Below are the code and all the weights of a small trained network. Each question names an input and a class and asks about switching units off, where a switched-off unit gives its printed mean instead of its output.

import numpy as np


def w(rows, s, z=0):
    codes = np.array(rows[::2]) - 128.0
    scale = np.full(codes.shape[1], s)
    scale[-1] = z or s
    return codes * scale


def norm(h):
    return h / np.sqrt((h * h).mean(-1, keepdims=True) + 1e-5)


def f(y):
    return y / 2 * (1 + np.tanh(0.7978845608 * (y + 0.044715 * y**3)))


def log_softmax(a):
    a = a - a.max(-1, keepdims=True)
    return a - np.log(np.exp(a).sum(-1, keepdims=True))


def net(x, mask):
    res = np.array(x, float).reshape(1, 4) / 4 @ E
    u = 0
    for l in range(2):
        y = f(norm(res) @ A[l][:, :-1].T + A[l][:, -1])
        res = res + np.where(mask[u : u + 7], y, B[l][:, -1]) @ B[l][:, :-1]
        u += 7
    return log_softmax(norm(res)[-1] @ U[:, :-1].T + U[:, -1])


A, B = {}, {}
E = w([
[122,129,130,122,131,124,127,128,129,131,133,129],'x0',
[81,84,99,102,148,126,134,83,155,9,164,178],'x1',
[111,145,11,77,148,182,165,11,114,187,122,91],'x2',
[114,75,101,75,137,129,127,185,134,101,130,46],'x3',
],0.012)
A[0] = w([
[110,114,68,92,138,130,127,31,132,65,136,133,3],'0.n1',
[125,126,24,92,129,140,131,9,128,169,124,69,62],'0.n2',
[132,133,132,137,130,123,120,100,117,136,123,149,46],'0.n3',
[116,106,71,88,137,133,134,128,124,119,131,15,57],'0.n4',
[127,163,114,148,129,132,133,10,121,189,128,205,60],'0.n5',
[119,101,79,81,128,128,125,120,124,121,130,25,48],'0.n6',
[135,159,103,132,134,129,125,93,128,254,126,45,5],'0.n7',
],0.028,0.0042)
B[0] = w([
[100,61,116,73,63,124,178,158,54,152,123,206,207],'0.n1',
[103,148,188,156,159,146,153,62,73,94,136,26,252],'0.n2',
[128,96,92,112,148,129,96,172,148,109,133,109,142],'0.n3',
[177,168,94,174,132,127,51,146,213,132,127,172,194],'0.n4',
[182,184,97,164,159,111,52,162,252,142,126,146,220],'0.n5',
[155,154,107,122,167,100,107,174,215,142,120,123,189],'0.n6',
[95,68,119,79,78,128,179,142,60,142,129,195,224],'0.n7',
],0.026,0.037)
A[1] = w([
[87,143,240,178,173,90,149,127,57,65,144,51,48],'1.n1',
[86,89,88,97,128,129,151,79,123,82,144,163,8],'1.n2',
[118,127,138,140,144,151,141,86,78,106,126,75,165],'1.n3',
[99,92,106,90,102,132,188,112,78,110,130,185,97],'1.n4',
[131,109,120,147,120,118,87,170,138,126,130,160,204],'1.n5',
[130,96,121,84,71,140,183,141,40,196,96,148,33],'1.n6',
[69,53,120,70,78,116,186,110,3,172,118,225,149],'1.n7',
],0.023,0.0017)
B[1] = w([
[117,134,134,115,124,154,154,66,117,122,123,89,244],'1.n1',
[143,130,107,131,99,155,138,153,114,198,124,160,156],'1.n2',
[82,82,204,102,116,90,130,125,157,52,130,125,171],'1.n3',
[131,108,144,147,127,116,114,197,63,180,143,155,191],'1.n4',
[117,135,118,122,149,136,140,88,124,126,123,88,206],'1.n5',
[113,69,72,125,150,105,101,196,82,134,132,178,203],'1.n6',
[136,131,143,147,55,150,155,173,1,137,165,178,253],'1.n7',
],0.017,0.028)
U = w([
[74,122,195,116,161,161,186,67,84,100,149,55,207],'0',
[152,165,102,152,197,115,65,182,253,142,142,149,190],'1',
[86,74,144,109,100,142,173,200,9,154,174,204,2],'2',
],0.011,0.0008)

Each question gives the input, the list of numbers given to net, and the class t.
The units are the neurons (one row each of A and B). Each row of codes is followed by its name. A weight is (code - 128) times the scale printed after its matrix; where a second scale follows, it is the last column's (A, B and U).
mask holds one flag per neuron, layer by layer. A switched-off neuron (its flag False) gives its mean, the last column of its row in B, instead of its output. The means were averaged over made-up inputs and are rounded, as every weight is.
A unit's drop is (log p(t) with every unit on - log p(t) with that unit switched off) / (log p(t) with every unit on - log p(t) with every unit switched off).
The circuit of an input: a set's keep is (log p(t) with only the set's units on - log p(t) with every unit switched off) / (log p(t) with every unit on - log p(t) with every unit switched off). Starting from the 12 units with the biggest drops (on a tie, the unit counted first), units are removed one at a time, each time the one whose removal leaves the highest keep (on an exact tie, the one counted first), for as long as the keep stays at least 0.8.
units of the circuit, in order: the units of the circuit, biggest drop first
most important unit: the unit with the biggest drop
top k neurons: the k neurons with the biggest drops, biggest first
k most important neurons of layer l: the k neurons of layer l with the biggest drops, biggest first
drop of u: that unit's drop, to one decimal
input [-8,-4,-6,8], class 1: most important unit -> 0.n7
input [4,-2,-3,-3], class 0: top 2 neurons -> [0.n5; 0.n4]
input [6,3,8,-2], class 0: 2 most important neurons of layer 0 -> [0.n2; 0.n5]
input [7,1,7,-2], class 0: top 2 neurons -> [0.n2; 0.n5]
input [1,3,6,-2], class 0: 2 most important neurons of layer 0 -> [0.n2; 0.n5]
input [5,-5,2,6], class 1: top 2 neurons -> [0.n4; 0.n6]
input [-1,3,-1,3], class 1: top 4 neurons -> [0.n7; 0.n4; 0.n6; 1.n7]
input [-5,0,-3,-4], class 1: 3 most important neurons of layer 0 -> [0.n7; 0.n1; 0.n2]
input [-2,-5,-2,-6], class 1: top 2 neurons -> [0.n1; 0.n2]
input [-1,-2,-7,-5], class 0: top 2 neurons -> [0.n5; 0.n4]
input [1,0,7,-4], class 0: top 2 neurons -> [0.n2; 0.n5]
input [2,-7,8,-5], class 0: top 3 neurons -> [0.n2; 0.n1; 0.n5]
input [0,-1,7,-1], class 0: top 2 neurons -> [0.n2; 0.n5]
input [4,-4,1,-6], class 1: units of the circuit, in order -> [0.n5]
input [8,0,-8,-3], class 0: top 2 neurons -> [0.n5; 0.n4]
input [-7,2,-5,8], class 1: drop of 0.n2 -> 0.3
input [1,2,1,8], class 1: drop of 1.n1 -> 0.0
input [0,5,-7,-3], class 0: drop of 0.n6 -> 0.9
input [-5,3,1,-6], class 1: drop of 0.n5 -> 1.0
input [-3,-3,-5,6], class 1: units of the circuit, in order -> [0.n7]
